Here is a tiny trained network, its code and every weight. The questions are about switching its units off for an input and a target symbol, where a switched-off unit gives its printed mean instead of its output.

import numpy as np


def w(rows, s, z=0):
    codes = np.array(rows[::2]) - 128.0
    scale = np.full(codes.shape[1], s)
    scale[-1] = z or s
    return codes * scale


def f(y):
    return np.maximum(y, 0)


def softmax(a):
    e = np.exp(a - a.max(-1, keepdims=True))
    return e / e.sum(-1, keepdims=True)


def log_softmax(a):
    a = a - a.max(-1, keepdims=True)
    return a - np.log(np.exp(a).sum(-1, keepdims=True))


def net(x, mask):
    ids = ['ΞΣΨΩζμτ'.index(c) for c in x.split()]
    T = len(ids)
    res = E[ids] + P[:T]
    u = 0
    for l in range(3):
        r = res
        for j in range(2):
            rows = slice(4 * j, 4 * j + 4)
            q, k, v = (r @ M[l][rows].T for M in (Q, K, V))
            z = softmax(np.where(np.tri(T) > 0, q @ k.T / 4**0.5, -1e9)) @ v
            o = O[l][rows]
            res = res + np.where(mask[u + j], z, o[:, -1]) @ o[:, :-1]
        u += 2
        y = f(res @ A[l][:, :-1].T + A[l][:, -1])
        res = res + np.where(mask[u : u + 4], y, B[l][:, -1]) @ B[l][:, :-1]
        u += 4
    return log_softmax(res[-1] @ U[:, :-1].T + U[:, -1])


Q, K, V, O, A, B = {}, {}, {}, {}, {}, {}
E = w([
[152,79,175,152,91,120,205,174],'Ξ',
[125,62,171,199,125,116,146,212],'Σ',
[247,165,167,181,107,91,59,171],'Ψ',
[102,81,157,127,122,115,181,95],'Ω',
[149,93,136,160,147,203,147,73],'ζ',
[109,127,98,146,209,135,218,123],'μ',
[196,131,195,149,120,188,197,91],'τ',
],0.015)
P = w([
[91,159,122,152,91,55,127,91],'0',
[255,69,42,186,129,184,139,42],'1',
[129,92,125,93,156,114,134,135],'2',
[166,80,86,242,107,139,91,153],'3',
[144,112,147,66,160,130,153,151],'4',
[131,92,53,178,97,173,206,164],'5',
[134,84,139,58,177,114,153,178],'6',
[108,135,158,205,78,181,166,152],'7',
[154,101,188,47,143,126,97,202],'8',
[70,115,118,206,97,162,168,143],'9',
[150,49,137,22,116,182,79,236],'10',
[45,135,73,191,104,141,159,112],'11',
[177,91,123,79,237,67,66,221],'12',
],0.01)
Q[0] = w([
[88,254,46,104,132,47,157,141],'L0H0',
[173,72,121,149,190,168,187,72],'L0H0',
[129,110,165,129,164,189,78,172],'L0H0',
[86,204,163,99,179,209,130,121],'L0H0',
[98,198,130,131,67,148,53,92],'L0H1',
[169,120,185,240,89,114,147,145],'L0H1',
[42,89,90,211,52,180,101,119],'L0H1',
[151,60,149,94,212,115,100,183],'L0H1',
],0.0079)
K[0] = w([
[65,192,108,212,121,183,48,31],'L0H0',
[101,150,143,79,138,112,162,156],'L0H0',
[173,110,164,146,122,127,158,116],'L0H0',
[143,67,120,197,146,99,205,165],'L0H0',
[175,19,69,194,150,124,115,156],'L0H1',
[115,111,180,78,163,158,147,183],'L0H1',
[165,71,129,71,178,204,102,218],'L0H1',
[72,218,91,106,151,47,65,3],'L0H1',
],0.007)
V[0] = w([
[110,185,117,144,68,140,38,23],'L0H0',
[74,117,119,128,76,1,74,124],'L0H0',
[156,93,170,147,128,91,169,167],'L0H0',
[174,70,52,190,176,87,89,95],'L0H0',
[184,41,212,190,141,157,171,143],'L0H1',
[104,137,66,104,165,104,129,84],'L0H1',
[88,241,161,129,160,124,38,107],'L0H1',
[85,101,134,114,147,153,81,73],'L0H1',
],0.0077)
O[0] = w([
[113,122,229,126,155,160,160,89,10],'L0H0',
[106,209,85,152,188,93,255,160,96],'L0H0',
[165,165,62,69,210,98,83,114,209],'L0H0',
[142,120,91,176,128,244,102,143,125],'L0H0',
[116,100,61,152,213,67,106,132,233],'L0H1',
[133,105,106,85,49,232,143,129,97],'L0H1',
[112,150,221,123,89,141,77,168,24],'L0H1',
[111,173,128,78,93,150,94,145,95],'L0H1',
],0.0088,0.011)
A[0] = w([
[122,93,102,45,207,138,107,188,165],'L0N0',
[59,134,105,226,103,113,129,226,52],'L0N1',
[3,30,210,98,161,95,118,140,5],'L0N2',
[146,116,137,51,222,189,25,120,51],'L0N3',
],0.0066,0.0026)
B[0] = w([
[115,223,254,79,75,49,113,159,249],'L0N0',
[136,102,40,140,232,150,70,80,161],'L0N1',
[140,233,62,107,245,126,73,59,129],'L0N2',
[130,235,40,67,137,58,143,137,162],'L0N3',
],0.0064,0.012)
Q[1] = w([
[64,98,33,184,2,104,156,100],'L1H0',
[195,105,141,61,234,91,238,163],'L1H0',
[126,5,89,29,149,142,128,126],'L1H0',
[112,221,93,133,24,55,169,114],'L1H0',
[155,151,200,8,128,158,123,165],'L1H1',
[99,216,132,84,63,202,152,139],'L1H1',
[136,185,169,139,87,53,130,211],'L1H1',
[45,188,246,120,109,174,50,174],'L1H1',
],0.0052)
K[1] = w([
[158,25,73,209,165,116,149,65],'L1H0',
[101,138,181,146,155,180,206,253],'L1H0',
[57,189,115,116,143,139,185,155],'L1H0',
[136,8,59,204,162,187,145,102],'L1H0',
[110,202,180,212,114,163,184,125],'L1H1',
[203,132,80,192,185,137,153,44],'L1H1',
[187,107,150,125,124,147,180,146],'L1H1',
[133,8,104,252,159,143,139,86],'L1H1',
],0.0069)
V[1] = w([
[120,123,123,174,213,98,122,89],'L1H0',
[150,138,160,62,147,100,212,205],'L1H0',
[74,72,118,225,94,194,117,180],'L1H0',
[72,161,207,133,170,168,170,178],'L1H0',
[187,204,102,147,250,127,56,186],'L1H1',
[69,39,144,124,98,27,112,11],'L1H1',
[73,255,244,111,115,85,199,87],'L1H1',
[213,79,253,139,105,142,125,229],'L1H1',
],0.0064)
O[1] = w([
[149,137,155,206,137,86,100,106,221],'L1H0',
[135,106,91,96,106,69,23,191,163],'L1H0',
[164,48,172,134,233,204,16,138,53],'L1H0',
[72,116,192,94,72,64,9,160,45],'L1H0',
[202,61,223,200,80,1,62,161,250],'L1H1',
[11,206,117,193,98,140,221,112,154],'L1H1',
[102,47,93,105,12,167,141,61,88],'L1H1',
[178,34,123,142,187,38,177,10,80],'L1H1',
],0.0065,0.013)
A[1] = w([
[81,150,128,88,208,56,112,158,253],'L1N0',
[84,114,117,2,134,58,146,128,137],'L1N1',
[136,116,116,164,117,90,84,138,35],'L1N2',
[151,93,35,254,200,89,147,170,158],'L1N3',
],0.0072,0.0034)
B[1] = w([
[149,127,129,200,112,93,76,211,193],'L1N0',
[38,94,79,95,76,227,117,96,151],'L1N1',
[102,67,110,126,203,255,208,138,166],'L1N2',
[164,193,160,133,109,192,159,91,252],'L1N3',
],0.0081,0.037)
Q[2] = w([
[108,92,176,126,130,125,153,202],'L2H0',
[101,147,77,163,170,121,185,126],'L2H0',
[138,106,112,147,114,243,164,35],'L2H0',
[84,82,185,103,147,92,66,124],'L2H0',
[119,174,130,172,215,66,204,162],'L2H1',
[35,2,176,96,151,155,58,113],'L2H1',
[124,149,110,58,115,67,117,241],'L2H1',
[126,177,139,92,27,49,78,224],'L2H1',
],0.0079)
K[2] = w([
[48,114,120,132,172,137,90,141],'L2H0',
[121,95,164,102,124,120,105,174],'L2H0',
[139,92,89,61,213,139,117,125],'L2H0',
[109,112,176,159,137,126,60,17],'L2H0',
[176,1,136,105,127,113,62,130],'L2H1',
[160,168,113,206,144,98,223,163],'L2H1',
[88,89,182,156,106,160,127,70],'L2H1',
[94,152,228,93,111,169,163,42],'L2H1',
],0.0085)
V[2] = w([
[106,87,82,153,162,217,84,114],'L2H0',
[74,90,161,75,133,149,132,124],'L2H0',
[175,167,78,104,95,88,219,63],'L2H0',
[196,109,37,61,116,125,141,53],'L2H0',
[191,136,57,88,173,131,63,108],'L2H1',
[122,254,110,102,164,164,172,185],'L2H1',
[174,173,87,220,45,93,119,211],'L2H1',
[215,123,154,90,84,103,172,75],'L2H1',
],0.0085)
O[2] = w([
[179,240,188,179,72,139,69,116,89],'L2H0',
[180,111,67,110,180,108,38,133,34],'L2H0',
[55,39,175,119,152,126,159,166,162],'L2H0',
[100,52,133,176,141,198,118,213,76],'L2H0',
[78,198,180,160,201,212,92,252,115],'L2H1',
[131,129,41,89,193,149,39,188,200],'L2H1',
[138,124,163,65,124,133,38,99,253],'L2H1',
[125,87,155,254,238,66,80,33,125],'L2H1',
],0.007,0.032)
A[2] = w([
[140,139,241,213,161,140,252,80,50],'L2N0',
[170,133,57,220,130,199,138,56,151],'L2N1',
[138,23,142,101,83,79,3,190,65],'L2N2',
[188,87,125,189,146,233,93,97,2],'L2N3',
],0.0051,0.0045)
B[2] = w([
[64,103,114,90,121,189,44,108,238],'L2N0',
[129,105,166,174,159,2,179,180,254],'L2N1',
[211,167,126,180,145,211,189,139,210],'L2N2',
[219,95,154,5,96,85,96,135,197],'L2N3',
],0.0072,0.0071)
U = w([
[127,92,86,80,73,117,72,89,164],'Ξ',
[36,167,176,144,129,149,108,161,202],'Σ',
[119,95,28,159,216,36,148,69,81],'Ψ',
[60,114,145,169,137,86,92,116,209],'Ω',
[112,173,151,104,110,49,116,106,2],'ζ',
[70,67,186,10,178,3,87,165,70],'μ',
[67,186,153,184,85,140,246,127,184],'τ',
],0.0062,0.0047)

Each question gives the input, a string of symbols that net reads in full, and the target symbol t.
The units are the heads (4 rows each of Q, K, V and O) and the neurons (one row each of A and B). Each row of codes is followed by its name. A weight is (code - 128) times the scale printed after its matrix; where a second scale follows, it is the last column's (O, A, B and U).
mask holds one flag per unit, layer by layer, with each layer's heads first. A switched-off unit (its flag False) gives its mean, the last column of its rows in O or B, instead of its output. The means were averaged over made-up inputs and are rounded, as every weight is.
A unit's drop is (log p(t) with every unit on - log p(t) with that unit switched off) / (log p(t) with every unit on - log p(t) with every unit switched off).
The circuit of an input: a set's keep is (log p(t) with only the set's units on - log p(t) with every unit switched off) / (log p(t) with every unit on - log p(t) with every unit switched off). Starting from the 12 units with the biggest drops (on a tie, the unit counted first), units are removed one at a time, each time the one whose removal leaves the highest keep (on an exact tie, the one counted first), for as long as the keep stays at least 0.8.
circuit, biggest first: the units of the circuit, biggest drop first
unit that matters most: the unit with the biggest drop
k most important neurons: the k neurons with the biggest drops, biggest first
k most important neurons of layer l: the k neurons of layer l with the biggest drops, biggest first
heads that matter: for each layer, one digit per head in row order, 1 if its drop is at least 0.15 and else 0, layers parted by /
input Ξ τ Ξ μ μ μ Ξ Ξ μ Σ Ξ Ψ, target Ψ: unit that matters most : L0N0
input μ Ξ Ω Ω ζ, target Σ: heads that matter : 01 / 01 / 11
input Ξ Σ Ξ Ξ Ω Ω Ψ μ Ω μ Ω μ τ, target μ: circuit, biggest first : [L2H0; L0H0; L1H0]
input ζ Ψ Ψ, target τ: circuit, biggest first : [L0N3; L2H1; L0H0; L1H0]
input Ξ Ξ μ Ξ Ψ, target μ: circuit, biggest first : [L2H0; L0H0; L1H0]
input Ψ Σ Ξ μ Σ Ξ ζ, target Ω: circuit, biggest first : [L1H1; L2H1; L0H1; L2N0]
input Ω μ ζ Ξ ζ Ξ Ξ Ξ, target Ψ: heads that matter : 01 / 00 / 10
input Σ Ξ Ξ μ Ω Ψ, target τ: heads that matter : 00 / 01 / 10
input Ω Ξ Ψ Ξ Ω Ω μ Ω Ψ Ψ Ψ Ξ Ω, target Ξ: 3 most important neurons : [L1N1; L2N2; L0N0]
input τ Σ μ Ξ μ Ξ Ξ μ, target Ψ: 4 most important neurons : [L0N0; L0N1; L2N1; L1N0]
input Ξ Ξ Ξ Ω Ψ Ξ, target μ: circuit, biggest first : [L2H1; L1H1]
input Ω Ξ Ω Ξ, target τ: circuit, biggest first : [L2H1; L1N3; L0H0]
input Ψ Ξ τ ζ Σ, target Ω: heads that matter : 11 / 01 / 01
input Ξ ζ Ξ Ξ ζ ζ ζ, target μ: heads that matter : 10 / 01 / 10
input μ Σ Σ Ξ Ξ Ξ Ψ, target Σ: 3 most important neurons : [L0N0; L1N0; L1N3]
input Ξ Σ Σ Ξ, target ζ: 2 most important neurons : [L1N0; L0N0]
input ζ Ω Ω Ω ζ ζ, target Σ: unit that matters most : L2H1
input μ Ψ Ξ Ξ Ξ Ξ μ ζ μ, target Σ: circuit, biggest first : [L0H1; L0N0; L2H1; L1N0]
input Σ Σ Ξ Ω τ Ω Ξ ζ ζ Ω, target Σ: 3 most important neurons : [L1N3; L0N3; L1N2]
input Ξ ζ Ω Ψ Ω Ω, target τ: heads that matter : 10 / 01 / 00
input Ξ Ξ Ξ Ξ μ, target μ: most important neuron of layer 0 : [L0N0]
input μ μ Ω Ξ Ψ μ, target μ: circuit, biggest first : [L1H1; L2H1]
input Ξ Ξ τ μ Ψ Σ Ψ Σ μ Ξ, target Ξ: 3 most important neurons : [L0N0; L1N0; L1N3]
input μ Ξ Ξ μ Σ Ω Σ μ Ψ Ω μ ζ, target Ξ: 2 most important neurons : [L1N3; L0N0]
input Ξ Ξ Ω μ, target τ: heads that matter : 10 / 01 / 10
input Ξ Σ Ω ζ, target τ: circuit, biggest first : [L1H1; L2H0; L0N0]
input ζ τ ζ Ξ, target Σ: circuit, biggest first : [L2H1; L1H1]
input Ξ Ξ Ξ Ω, target Ψ: circuit, biggest first : [L0H1]
input Ω Σ Ω Ξ Σ, target Ξ: circuit, biggest first : [L0H1; L0H0; L1H1; L2H1]
